[[111 129 137]
 [157 144 103]]
->
[[111 129 137]]

[[135 134 121 120 128]
 [142 136 114 141 132]
 [145 134 138 136 137]
 [107 112 135 140 133]
 [132 138 155 133 130]
 [116 151 102 103 105]
 [153 133 103 137 135]
 [143 121 105 137 139]
 [132 127 149 148 139]
 [114 141 131 117 116]
 [130 117 129 149 140]]
->
[[135 134 121 120 128]
 [145 134 138 136 137]
 [132 138 155 133 130]
 [153 133 103 137 135]
 [132 127 149 148 139]
 [130 117 129 149 140]]

[[121 112 138 134 150 125 148 118 152 121 134 105 101]
 [141 140 127 139 138 130 138 150 114 128 136 125 126]]
->
[[121 112 138 134 150 125 148 118 152 121 134 105 101]]

[[107 134 152 135 127 118 140 129]
 [144 107 118 149 130 146 131 126]
 [122 135 124 111 131 110 104 154]
 [147 139 116 137 128 125 111 137]
 [128 123 145 127 149 116 126 123]
 [148 106 115 146 138 142 124 130]
 [145 106 117 147 132 144 129 127]
 [123 122 146 118 150 115 130 119]
 [146 106 114 145 137 142 126 128]]
->
[[107 134 152 135 127 118 140 129]
 [122 135 124 111 131 110 104 154]
 [128 123 145 127 149 116 126 123]
 [145 106 117 147 132 144 129 127]
 [146 106 114 145 137 142 126 128]]

[[115 114 121 102 155 153 126]
 [138 134 129 124 122 122 142]]
->
[[115 114 121 102 155 153 126]]

[[150 109]
 [151 107]
 [129 116]
 [110 145]
 [115 120]
 [106 137]
 [116 116]
 [114 115]]
->
[[150 109]
 [129 116]
 [115 120]
 [116 116]]

[[130 131 128 120 129 120 129 130 128 131 121 129 130]
 [127 129 128 128 127 120 128 130 129 128 107 133 119]
 [126 132 128 126 129 117 128 131 126 132 118 128 108]
 [127 127 128 120 128 129 128 129 127 130 133 131 121]
 [127 128 128 124 128 124 128 128 127 129 127 128 126]
 [128 132 128 128 128 113 128 130 127 130  99 127 116]
 [127 133 128 121 128 120 128 130 127 130 103 128 119]]
->
[[130 131 128 120 129 120 129 130 128 131 121 129 130]
 [126 132 128 126 129 117 128 131 126 132 118 128 108]
 [127 128 128 124 128 124 128 128 127 129 127 128 126]
 [127 133 128 121 128 120 128 130 127 130 103 128 119]]

[[126 132 147]
 [110 147 147]
 [118 136 111]
 [126 119 112]
 [137 127 127]
 [139 112 145]
 [107 148 138]
 [116 134 113]
 [129 123 112]
 [124 116 136]
 [137 112 144]
 [135 118 110]]
->
[[126 132 147]
 [118 136 111]
 [137 127 127]
 [107 148 138]
 [129 123 112]
 [137 112 144]]

[[143 126 127 126 121 125 124 136 119 133 125]
 [121 142 123 134 117 125 134 130 129 124 124]
 [137 133 132 131 120 130 138 121 122 128 123]
 [130 130 125 125 127 123 126 151 118 127 127]
 [127 125 135 126 112 126 123 130 122 126 126]
 [130 138 134 131 138 137 131 137 123 127 123]]
->
[[143 126 127 126 121 125 124 136 119 133 125]
 [137 133 132 131 120 130 138 121 122 128 123]
 [127 125 135 126 112 126 123 130 122 126 126]]
---
[[128 121 100 119 118]
 [156 126 137 126 120]
 [123 124 112 120 113]]
->
[128 126 112]

[[123 144]
 [110 104]
 [120 137]
 [120 104]
 [121 130]]
->
[123 104]

[[140 115 139]
 [102 152 110]]
->
[140 152]

[[142 141 106]
 [133 113 115]
 [144 142 150]]
->
[142 113 150]

[[146 102]
 [148 105]
 [111 105]]
->
[146 105]

[[103 106]
 [131 107]
 [113 142]]
->
[103 107]
---
[[125 130 108 126 153 143 121]
 [130 141 140 143 103 146 131]
 [113 137 107 147 105 119 109]
 [151 109 123 115 141 109 153]]
->
[[151 109 123 115 141 109 153]
 [113 137 107 147 105 119 109]
 [130 141 140 143 103 146 131]
 [125 130 108 126 153 143 121]]

[[103 134 152 119]
 [130 135 143 105]
 [154 103 115 128]
 [128 142 105 144]
 [119 143 154 117]
 [121 155 101 130]
 [111 129 155 111]
 [114 137 138 115]
 [131 117 124 158]
 [101 130 152 156]]
->
[[101 130 152 156]
 [131 117 124 158]
 [114 137 138 115]
 [111 129 155 111]
 [121 155 101 130]
 [119 143 154 117]
 [128 142 105 144]
 [154 103 115 128]
 [130 135 143 105]
 [103 134 152 119]]

[[119 128 122 132 129 133 128 132 129 120 128 125]
 [136 127 120 127 138 119 132 125 131 124 126 119]
 [117 132 125 126 129 134 131 133 125 127 129 128]
 [113 128 126 130 121 134 125 135 133 131 124 128]
 [137 127 131 128 121 127 124 124 125 128 128 124]
 [131 130 123 129 129 125 126 127 124 127 128 127]
 [106 128 125 125 123 138 127 138 130 134 128 131]
 [126 125 127 127 130 127 129 129 135 130 126 122]]
->
[[126 125 127 127 130 127 129 129 135 130 126 122]
 [106 128 125 125 123 138 127 138 130 134 128 131]
 [131 130 123 129 129 125 126 127 124 127 128 127]
 [137 127 131 128 121 127 124 124 125 128 128 124]
 [113 128 126 130 121 134 125 135 133 131 124 128]
 [117 132 125 126 129 134 131 133 125 127 129 128]
 [136 127 120 127 138 119 132 125 131 124 126 119]
 [119 128 122 132 129 133 128 132 129 120 128 125]]

[[105 139]
 [105 116]
 [120 154]
 [154 103]
 [107 106]
 [155 100]
 [106 148]
 [144 153]]
->
[[144 153]
 [106 148]
 [155 100]
 [107 106]
 [154 103]
 [120 154]
 [105 116]
 [105 139]]

[[119 102]
 [118 128]
 [134 114]
 [151 144]
 [148 144]
 [105 140]
 [143 132]
 [123 119]
 [141 119]
 [118 129]
 [137 121]
 [112 148]]
->
[[112 148]
 [137 121]
 [118 129]
 [141 119]
 [123 119]
 [143 132]
 [105 140]
 [148 144]
 [151 144]
 [134 114]
 [118 128]
 [119 102]]

[[125 127 109 134 125 128 126]
 [114 108 130 119 147 129 130]
 [127 104 139 121 140 114 134]
 [153 125 111 117 113 116 141]
 [123 156 125 142 117 143 119]
 [113 117 157 122 149 133 125]]
->
[[113 117 157 122 149 133 125]
 [123 156 125 142 117 143 119]
 [153 125 111 117 113 116 141]
 [127 104 139 121 140 114 134]
 [114 108 130 119 147 129 130]
 [125 127 109 134 125 128 126]]
